Here is a tiny trained network, its code and every weight. The questions are about switching its units off for an input and a target symbol, where a switched-off unit gives its printed mean instead of its output.

import numpy as np


def w(rows, s, z=0):
    codes = np.array(rows[::2]) - 128.0
    scale = np.full(codes.shape[1], s)
    scale[-1] = z or s
    return codes * scale


def norm(h):
    return h / np.sqrt((h * h).mean(-1, keepdims=True) + 1e-5)


def f(y):
    return np.maximum(y, 0)


def softmax(a):
    e = np.exp(a - a.max(-1, keepdims=True))
    return e / e.sum(-1, keepdims=True)


def log_softmax(a):
    a = a - a.max(-1, keepdims=True)
    return a - np.log(np.exp(a).sum(-1, keepdims=True))


def net(x, mask):
    ids = ['αβγδηξπστφψ'.index(c) for c in x.split()]
    T = len(ids)
    res = E[ids] + P[:T]
    u = 0
    for l in range(2):
        q, k, v = (norm(res) @ M[l].T for M in (Q, K, V))
        z = softmax(np.where(np.tri(T) > 0, q @ k.T / 3**0.5, -1e9)) @ v
        res = res + np.where(mask[u], z, O[l][:, -1]) @ O[l][:, :-1]
        u += 1
        y = f(norm(res) @ A[l][:, :-1].T + A[l][:, -1])
        res = res + np.where(mask[u : u + 4], y, B[l][:, -1]) @ B[l][:, :-1]
        u += 4
    return log_softmax(norm(res)[-1] @ U[:, :-1].T + U[:, -1])


Q, K, V, O, A, B = {}, {}, {}, {}, {}, {}
E = w([
[169,164,88,185,129],'α',
[165,160,86,180,138],'β',
[148,109,46,182,63],'γ',
[149,149,81,183,109],'δ',
[140,132,65,181,70],'η',
[154,53,190,128,85],'ξ',
[254,161,254,162,101],'π',
[129,98,23,183,127],'σ',
[133,135,109,170,81],'τ',
[123,63,54,70,138],'φ',
[31,71,147,149,208],'ψ',
],0.0028)
P = w([
[177,46,157,254,246],'0',
[64,160,116,124,89],'1',
[163,55,150,186,234],'2',
[71,164,134,121,99],'3',
[171,101,114,150,193],'4',
[78,149,148,127,89],'5',
[195,77,86,127,173],'6',
[78,141,170,126,87],'7',
[191,89,98,94,145],'8',
[78,140,165,139,75],'9',
],0.0033)
Q[0] = w([
[73,224,133,135,82],'L0H1',
[69,246,102,157,25],'L0H1',
[173,62,123,79,254],'L0H1',
],0.0038)
K[0] = w([
[148,95,172,89,163],'L0H1',
[139,92,165,2,131],'L0H1',
[80,155,135,238,91],'L0H1',
],0.0046)
V[0] = w([
[212,107,128,206,165],'L0H1',
[75,97,219,155,154],'L0H1',
[148,213,252,192,70],'L0H1',
],0.0028)
O[0] = w([
[167,93,147,117,148,254],'L0H1',
[82,49,254,129,70,125],'L0H1',
[212,58,177,177,32,86],'L0H1',
],0.0035,0.0021)
A[0] = w([
[245,47,108,177,214,254],'L0N1',
[169,155,118,185,237,206],'L0N2',
[141,211,158,154,141,221],'L0N3',
[58,3,77,101,127,241],'L0N4',
],0.0032,0.00066)
B[0] = w([
[143,37,106,50,251,252],'L0N1',
[142,67,109,130,110,197],'L0N2',
[75,82,58,119,74,150],'L0N3',
[177,240,183,143,155,189],'L0N4',
],0.0029,0.0041)
Q[1] = w([
[204,3,174,135,237],'L1H1',
[102,134,68,134,236],'L1H1',
[171,28,76,99,197],'L1H1',
],0.004)
K[1] = w([
[199,81,18,254,63],'L1H1',
[180,58,153,141,118],'L1H1',
[193,70,97,208,84],'L1H1',
],0.0037)
V[1] = w([
[181,176,205,5,85],'L1H1',
[170,152,196,123,241],'L1H1',
[218,59,62,32,39],'L1H1',
],0.0021)
O[1] = w([
[109,209,112,70,118,6],'L1H1',
[141,218,175,148,252,170],'L1H1',
[207,143,98,42,58,120],'L1H1',
],0.0045,0.0017)
A[1] = w([
[172,136,252,91,102,255],'L1N1',
[80,98,78,179,230,42],'L1N2',
[69,160,33,123,94,243],'L1N3',
[98,109,77,176,188,169],'L1N4',
],0.0029,0.00038)
B[1] = w([
[98,227,2,42,167,162],'L1N1',
[215,154,209,128,29,252],'L1N2',
[119,130,118,54,192,203],'L1N3',
[214,159,143,119,115,231],'L1N4',
],0.0025,0.0024)
U = w([
[201,10,159,163,238,216],'α',
[196,71,65,61,169,115],'β',
[165,94,49,96,113,61],'γ',
[96,98,88,138,108,3],'δ',
[83,92,74,118,86,65],'η',
[78,92,155,76,77,113],'ξ',
[178,134,186,105,37,93],'π',
[166,211,98,188,109,106],'σ',
[87,107,119,125,54,129],'τ',
[77,255,73,33,195,179],'φ',
[49,184,227,195,168,192],'ψ',
],0.0053,0.0026)

Each question gives the input, a string of symbols that net reads in full, and the target symbol t.
The units are the heads (3 rows each of Q, K, V and O) and the neurons (one row each of A and B). Each row of codes is followed by its name. A weight is (code - 128) times the scale printed after its matrix; where a second scale follows, it is the last column's (O, A, B and U).
mask holds one flag per unit, layer by layer, with each layer's heads first. A switched-off unit (its flag False) gives its mean, the last column of its rows in O or B, instead of its output. The means were averaged over made-up inputs and are rounded, as every weight is.
A unit's drop is (log p(t) with every unit on - log p(t) with that unit switched off) / (log p(t) with every unit on - log p(t) with every unit switched off).
The circuit of an input: a set's keep is (log p(t) with only the set's units on - log p(t) with every unit switched off) / (log p(t) with every unit on - log p(t) with every unit switched off). Starting from all 10 units, units are removed one at a time, each time the one whose removal leaves the highest keep (on an exact tie, the one counted first), for as long as the keep stays at least 0.8.
circuit, biggest first: the units of the circuit, biggest drop first
unit that matters most: the unit with the biggest drop
k most important neurons: the k neurons with the biggest drops, biggest first
top k neurons in layer l: the k neurons of layer l with the biggest drops, biggest first
drop when u is switched off: that unit's drop, to one decimal
input ψ γ ψ γ π ψ σ δ, target ψ: circuit, biggest first -> L0N1, L1H1
input π ψ α γ η ψ ψ ψ σ σ, target ψ: circuit, biggest first -> L0N1, L1H1, L0N4
input γ ψ δ α, target ψ: circuit, biggest first -> L1H1, L0N1
input π α ψ δ α ψ ψ η, target ψ: circuit, biggest first -> L1H1, L0N2
input γ ξ η β γ φ, target φ: circuit, biggest first -> L0N4, L0N1, L1N2
input δ η δ π ξ φ δ γ, target φ: top neuron in layer 0 -> L0N4
input σ φ σ σ, target φ: 2 most important neurons -> L1N3, L0N1
input γ ψ η β, target ψ: circuit, biggest first -> L1H1, L0N1
input ψ τ τ ξ α φ δ α, target φ: 4 most important neurons -> L0N1, L1N3, L0N4, L1N2
input α γ τ φ η σ, target φ: circuit, biggest first -> L1N3, L0H1
input τ β δ π ξ φ α β, target φ: 3 most important neurons -> L0N1, L1N3, L0N4
input σ δ σ φ τ η φ α, target φ: 2 most important neurons -> L1N3, L0N1
input σ τ π δ δ η σ σ, target σ: top 3 neurons in layer 0 -> L0N1, L0N4, L0N2
input τ γ δ φ ξ η, target φ: unit that matters most -> L1N3
input δ γ α δ φ γ η σ π φ, target φ: 3 most important neurons -> L0N4, L0N1, L1N2
input δ φ ψ φ γ β φ δ, target φ: drop when L0H1 is switched off -> 0.2
input γ ψ η τ, target ψ: drop when L0H1 is switched off -> 0.0
input η ψ α σ η ξ, target ψ: drop when L0N1 is switched off -> 0.5
